Below are the code and all the weights of a small trained network. Each question names an input and a class and asks about switching units off, where a switched-off unit gives its printed mean instead of its output.

import numpy as np


def w(rows, s, z=0):
    codes = np.array(rows[::2]) - 128.0
    scale = np.full(codes.shape[1], s)
    scale[-1] = z or s
    return codes * scale


def f(y):
    return y / 2 * (1 + np.tanh(0.7978845608 * (y + 0.044715 * y**3)))


def log_softmax(a):
    a = a - a.max(-1, keepdims=True)
    return a - np.log(np.exp(a).sum(-1, keepdims=True))


def net(x, mask):
    res = np.array(x, float).reshape(1, 3) / 4 @ E
    y = f(res @ A[0][:, :-1].T + A[0][:, -1])
    res = res + np.where(mask, y, B[0][:, -1]) @ B[0][:, :-1]
    return log_softmax(res[-1] @ U[:, :-1].T + U[:, -1])


A, B = {}, {}
E = w([
[139,160,97,198,92,252],'x0',
[225,108,120,174,209,134],'x1',
[105,150,166,218,186,87],'x2',
],0.013)
A[0] = w([
[182,163,116,145,97,102,121],'n0',
[86,171,147,168,118,169,147],'n1',
[193,151,97,94,90,206,254],'n2',
[138,127,117,120,110,86,198],'n3',
[70,112,97,173,113,160,138],'n4',
[100,117,109,71,105,168,107],'n5',
[136,136,155,80,159,130,172],'n6',
[129,135,88,198,176,81,170],'n7',
[157,91,121,119,138,196,109],'n8',
[210,91,96,77,111,150,166],'n9',
[99,109,159,101,140,167,154],'n10',
[48,120,109,98,122,43,232],'n11',
[103,153,162,248,213,95,202],'n12',
[152,138,47,196,110,135,197],'n13',
[27,131,127,36,49,119,124],'n14',
[226,143,111,181,156,199,127],'n15',
[132,156,155,190,179,135,243],'n16',
[78,183,131,73,126,75,83],'n17',
[125,106,136,191,97,182,127],'n18',
[137,158,127,184,169,120,140],'n19',
[47,153,127,214,87,189,142],'n20',
[84,170,148,180,79,161,145],'n21',
[67,129,137,73,79,120,177],'n22',
[145,83,128,188,110,107,101],'n23',
],0.012,0.0032)
B[0] = w([
[124,130,119,148,131,125,135],'n0',
[105,145,126,112,153,184,169],'n1',
[190,114,131,170,184,22,211],'n2',
[109,165,165,114,123,105,155],'n3',
[121,157,128,114,156,161,162],'n4',
[177,133,169,107,144,119,175],'n5',
[123,160,156,100,153,115,152],'n6',
[181,107,171,130,161,124,182],'n7',
[152,108,96,175,144,100,167],'n8',
[175,179,167,105,161,173,188],'n9',
[132,138,142,125,112,113,140],'n10',
[91,103,187,138,75,161,224],'n11',
[225,70,229,182,164,156,229],'n12',
[92,136,154,113,153,98,178],'n13',
[166,124,62,115,6,96,252],'n14',
[106,73,91,164,63,81,220],'n15',
[88,96,119,132,130,93,187],'n16',
[122,73,113,88,126,147,189],'n17',
[94,166,124,106,179,114,176],'n18',
[116,92,116,134,143,99,169],'n19',
[104,215,127,104,159,186,204],'n20',
[107,180,141,108,125,180,180],'n21',
[151,155,136,74,49,89,208],'n22',
[133,99,118,122,138,127,142],'n23',
],0.022,0.016)
U = w([
[123,177,191,122,196,139,172],'0',
[199,214,90,116,133,111,154],'1',
[161,29,191,181,149,59,182],'2',
[124,69,147,81,66,94,132],'3',
[107,104,7,117,114,138,3],'4',
[88,130,112,163,157,98,58],'5',
[95,151,130,136,97,177,98],'6',
],0.011,0.0029)

Each question gives the input, the list of numbers given to net, and the class t.
The units are the neurons (one row each of A and B). Each row of codes is followed by its name. A weight is (code - 128) times the scale printed after its matrix; where a second scale follows, it is the last column's (A, B and U).
mask holds one flag per neuron, in row order. A switched-off neuron (its flag False) gives its mean, the last column of its row in B, instead of its output. The means were averaged over made-up inputs and are rounded, as every weight is.
A unit's drop is (log p(t) with every unit on - log p(t) with that unit switched off) / (log p(t) with every unit on - log p(t) with every unit switched off).
The circuit of an input: a set's keep is (log p(t) with only the set's units on - log p(t) with every unit switched off) / (log p(t) with every unit on - log p(t) with every unit switched off). Starting from the 12 units with the biggest drops (on a tie, the unit counted first), units are removed one at a time, each time the one whose removal leaves the highest keep (on an exact tie, the one counted first), for as long as the keep stays at least 0.8.
circuit, biggest first: the units of the circuit, biggest drop first
top k neurons: the k neurons with the biggest drops, biggest first
drop of u: that unit's drop, to one decimal
input [-4,3,-4], class 0: circuit, biggest first -> n14, n15
input [7,0,5], class 0: circuit, biggest first -> n20
input [-7,2,-1], class 3: top 2 neurons -> n12, n2
input [0,-2,-8], class 1: circuit, biggest first -> n9, n15
input [3,-3,1], class 1: top 2 neurons -> n11, n12
input [8,1,-8], class 1: top 3 neurons -> n12, n20, n9
input [7,0,-1], class 0: top 2 neurons -> n14, n20
input [-6,3,-4], class 0: top 3 neurons -> n14, n15, n9
input [-3,1,-2], class 3: top 3 neurons -> n12, n20, n2
input [-1,-5,5], class 3: top 3 neurons -> n9, n17, n18
input [1,-7,1], class 6: drop of n7 -> 0.1
input [5,0,-1], class 0: drop of n20 -> 0.1
input [-5,-6,3], class 3: drop of n10 -> 0.0
input [-3,-3,3], class 3: circuit, biggest first -> n2
input [1,-3,-7], class 1: drop of n15 -> 0.1
